Here is a tiny trained network, its code and every weight. The questions are about switching its units off for an input and a class, where a switched-off unit gives its printed mean instead of its output.

import numpy as np


def w(rows, s, z=0):
    codes = np.array(rows[::2]) - 128.0
    scale = np.full(codes.shape[1], s)
    scale[-1] = z or s
    return codes * scale


def f(y):
    return np.maximum(y, 0)


def log_softmax(a):
    a = a - a.max(-1, keepdims=True)
    return a - np.log(np.exp(a).sum(-1, keepdims=True))


def net(x, mask):
    res = np.array(x, float).reshape(1, 5) / 4 @ E
    y = f(res @ A[0][:, :-1].T + A[0][:, -1])
    res = res + np.where(mask, y, B[0][:, -1]) @ B[0][:, :-1]
    return log_softmax(res[-1] @ U[:, :-1].T + U[:, -1])


A, B = {}, {}
E = w([
[32,194,140,137,216,93,145,179,132],'x0',
[148,85,141,206,204,227,162,123,1],'x1',
[109,142,169,91,82,225,154,198,176],'x2',
[121,120,123,121,123,129,133,128,120],'x3',
[184,197,198,30,124,92,107,130,40],'x4',
],0.0099)
A[0] = w([
[68,172,123,144,197,97,143,193,144,46],'n0',
[77,86,64,179,106,135,122,142,186,4],'n1',
[178,65,99,128,30,160,100,78,136,38],'n2',
[116,79,82,204,141,163,168,131,151,66],'n3',
[88,132,151,100,81,197,166,185,173,56],'n4',
[127,109,74,145,185,36,77,36,110,43],'n5',
[29,199,142,140,209,100,147,168,144,37],'n6',
[93,150,94,73,58,37,76,131,255,30],'n7',
[84,74,70,190,110,117,128,134,188,5],'n8',
[136,115,60,173,155,23,122,61,102,27],'n9',
],0.0072,0.0018)
B[0] = w([
[174,65,43,170,67,82,94,82,166,184],'n0',
[112,172,199,63,88,76,108,153,87,181],'n1',
[219,71,38,154,64,111,102,107,161,188],'n2',
[114,148,200,94,150,97,74,162,64,185],'n3',
[90,182,140,95,144,163,204,119,243,185],'n4',
[92,208,150,96,118,182,205,125,210,185],'n5',
[204,54,30,165,32,87,77,78,147,200],'n6',
[34,58,153,206,254,201,72,72,26,248],'n7',
[166,193,212,73,87,75,74,201,66,183],'n8',
[96,192,133,98,146,186,225,111,206,182],'n9',
],0.0069,0.012)
U = w([
[86,63,134,206,227,218,83,122,41,254],'0',
[201,69,2,158,42,74,83,127,173,18],'1',
[101,189,144,100,122,190,228,147,242,66],'2',
[153,192,232,56,93,7,52,183,48,159],'3',
],0.0092,0.0011)

Each question gives the input, the list of numbers given to net, and the class t.
The units are the neurons (one row each of A and B). Each row of codes is followed by its name. A weight is (code - 128) times the scale printed after its matrix; where a second scale follows, it is the last column's (A, B and U).
mask holds one flag per neuron, in row order. A switched-off neuron (its flag False) gives its mean, the last column of its row in B, instead of its output. The means were averaged over made-up inputs and are rounded, as every weight is.
A unit's drop is (log p(t) with every unit on - log p(t) with that unit switched off) / (log p(t) with every unit on - log p(t) with every unit switched off).
The circuit of an input: a set's keep is (log p(t) with only the set's units on - log p(t) with every unit switched off) / (log p(t) with every unit on - log p(t) with every unit switched off). Starting from all 10 units, units are removed one at a time, each time the one whose removal leaves the highest keep (on an exact tie, the one counted first), for as long as the keep stays at least 0.8.
circuit, biggest first: the units of the circuit, biggest drop first
most important unit: the unit with the biggest drop
top k neurons: the k neurons with the biggest drops, biggest first
drop when u is switched off: that unit's drop, to one decimal
input [-1,-3,1,4,-8], class 3: circuit, biggest first => (n8 n1)
input [-4,2,2,4,-6], class 3: circuit, biggest first => (n3 n8 n1)
input [-7,3,-2,2,2], class 1: most important unit => n7
input [-6,3,-3,5,-7], class 3: top 3 neurons => (n3 n8 n1)
input [7,5,3,-5,2], class 1: circuit, biggest first => (n7 n6)
input [7,6,5,-6,-8], class 3: circuit, biggest first => (n3 n8 n7)
input [-6,2,-8,-2,4], class 2: circuit, biggest first => (n5 n9)
input [-7,-5,1,7,-8], class 3: top 2 neurons => (n8 n1)
input [6,0,-1,6,-5], class 1: top 2 neurons => (n6 n0)
input [5,5,8,-4,0], class 2: top 2 neurons => (n7 n4)
input [0,-4,-2,-4,2], class 0: circuit, biggest first => (n7 n8)
input [-5,-6,-3,8,-1], class 0: top 2 neurons => (n7 n6)
input [8,7,5,0,2], class 1: circuit, biggest first => (n6 n7)
input [0,-2,-2,7,-6], class 3: top neuron => (n8)
input [-1,2,4,1,-2], class 2: top 3 neurons => (n7 n4 n6)
input [-2,4,5,6,-5], class 2: top 3 neurons => (n7 n4 n6)
input [-6,-3,6,5,4], class 1: top 2 neurons => (n2 n5)
input [7,0,-7,8,2], class 1: top 3 neurons => (n6 n0 n4)
input [-8,7,8,1,-8], class 1: top 2 neurons => (n2 n7)
input [-2,2,8,8,6], class 2: circuit, biggest first => (n4)
input [7,4,-7,2,6], class 1: top 4 neurons => (n6 n7 n0 n4)
input [1,-8,-7,2,-3], class 0: top 2 neurons => (n7 n4)
input [-8,6,-3,-5,-1], class 1: top 2 neurons => (n7 n2)
input [2,1,-8,-5,7], class 2: drop when n5 is switched off => 0.2
input [-2,-6,-3,6,-6], class 0: drop when n7 is switched off => 1.4
input [-1,-6,-1,1,-8], class 3: drop when n8 is switched off => 0.7
input [-2,-1,2,-8,-7], class 3: drop when n5 is switched off => 0.0
